Below are the code and all the weights of a small trained network. Each question names an input and a class and asks about switching units off, where a switched-off unit gives its printed mean instead of its output.

import numpy as np


def w(rows, s, z=0):
    codes = np.array(rows[::2]) - 128.0
    scale = np.full(codes.shape[1], s)
    scale[-1] = z or s
    return codes * scale


def f(y):
    return np.maximum(y, 0)


def log_softmax(a):
    a = a - a.max(-1, keepdims=True)
    return a - np.log(np.exp(a).sum(-1, keepdims=True))


def net(x, mask):
    res = np.array(x, float).reshape(1, 7) / 4 @ E
    y = f(res @ A[0][:, :-1].T + A[0][:, -1])
    res = res + np.where(mask, y, B[0][:, -1]) @ B[0][:, :-1]
    return log_softmax(res[-1] @ U[:, :-1].T + U[:, -1])


A, B = {}, {}
E = w([
[100,126,83,98,101,70,160,127,108],'x0',
[155,130,117,134,126,138,110,100,144],'x1',
[138,51,234,2,88,89,159,102,146],'x2',
[141,152,164,149,85,132,115,151,133],'x3',
[46,151,129,8,117,148,42,115,81],'x4',
[139,126,103,57,200,68,68,214,204],'x5',
[146,136,117,152,88,117,101,101,153],'x6',
],0.0099)
A[0] = w([
[114,168,60,157,142,163,124,170,101,162],'n1',
[150,101,149,171,130,92,183,137,167,69],'n2',
[179,145,112,93,220,38,87,208,190,123],'n3',
[136,97,137,161,104,176,188,49,15,118],'n4',
[69,151,137,77,102,177,70,130,112,137],'n5',
[155,102,147,72,95,124,174,126,124,46],'n6',
[160,122,135,174,134,120,222,160,161,12],'n7',
[208,123,115,125,98,146,103,111,137,193],'n8',
[164,101,111,140,140,159,234,145,245,2],'n9',
[149,26,140,89,108,149,141,124,158,97],'n10',
[156,79,189,63,98,136,175,122,158,54],'n11',
],0.011,0.0014)
B[0] = w([
[174,5,69,230,69,135,69,153,71,197],'n1',
[81,153,78,94,129,214,202,59,87,177],'n2',
[60,165,234,164,166,78,176,143,122,249],'n3',
[133,254,190,159,168,12,124,138,189,204],'n4',
[123,200,22,53,92,183,203,128,179,190],'n5',
[200,89,113,88,107,78,111,167,138,168],'n6',
[96,112,122,103,93,216,168,89,113,187],'n7',
[120,166,114,122,155,144,127,121,164,152],'n8',
[109,108,109,101,179,164,200,127,135,192],'n9',
[145,145,68,167,132,121,32,177,78,174],'n10',
[228,44,114,155,87,103,109,159,91,190],'n11',
],0.0084,0.017)
U = w([
[119,218,254,176,180,4,166,100,201,216],'0',
[240,34,83,217,127,112,92,150,91,3],'1',
[112,162,68,30,142,198,224,58,162,107],'2',
],0.0069,0.00042)

Each question gives the input, the list of numbers given to net, and the class t.
The units are the neurons (one row each of A and B). Each row of codes is followed by its name. A weight is (code - 128) times the scale printed after its matrix; where a second scale follows, it is the last column's (A, B and U).
mask holds one flag per neuron, in row order. A switched-off neuron (its flag False) gives its mean, the last column of its row in B, instead of its output. The means were averaged over made-up inputs and are rounded, as every weight is.
A unit's drop is (log p(t) with every unit on - log p(t) with that unit switched off) / (log p(t) with every unit on - log p(t) with every unit switched off).
The circuit of an input: a set's keep is (log p(t) with only the set's units on - log p(t) with every unit switched off) / (log p(t) with every unit on - log p(t) with every unit switched off). Starting from all 11 units, units are removed one at a time, each time the one whose removal leaves the highest keep (on an exact tie, the one counted first), for as long as the keep stays at least 0.8.
circuit, biggest first: the units of the circuit, biggest drop first
unit that matters most: the unit with the biggest drop
k most important neurons: the k neurons with the biggest drops, biggest first
drop when u is switched off: that unit's drop, to one decimal
input [5,0,2,-4,-7,5,-2], class 2: unit that matters most => n2
input [-1,-3,7,-1,5,2,-3], class 1: 2 most important neurons => (n11 n10)
input [6,2,-5,-7,4,3,-8], class 1: 2 most important neurons => (n1 n4)
input [5,-5,2,-4,1,-1,0], class 1: circuit, biggest first => (n3 n2)
input [-4,6,-6,7,-3,-7,-7], class 0: 2 most important neurons => (n4 n11)
input [-1,1,-3,-1,-7,-5,-8], class 2: 4 most important neurons => (n7 n3 n2 n9)
input [3,6,-2,4,2,-1,-8], class 1: 2 most important neurons => (n3 n2)
input [7,6,5,-8,-4,1,1], class 1: 2 most important neurons => (n11 n10)
input [1,-6,6,4,3,-5,-2], class 1: 2 most important neurons => (n11 n3)
input [0,-8,-2,5,-4,-3,-2], class 2: 2 most important neurons => (n3 n7)
input [-4,2,-3,2,7,-7,-4], class 0: 4 most important neurons => (n4 n2 n7 n9)
input [7,-1,-2,-1,-1,-3,-6], class 0: 2 most important neurons => (n4 n11)
input [-8,3,-1,0,-5,-4,-4], class 2: drop when n9 is switched off => 0.3
input [1,1,6,0,-4,-2,8], class 1: drop when n4 is switched off => 0.0
input [5,1,1,4,-8,-5,-5], class 2: circuit, biggest first => (n2)
input [7,-7,5,8,6,3,6], class 2: drop when n1 is switched off => 1.7
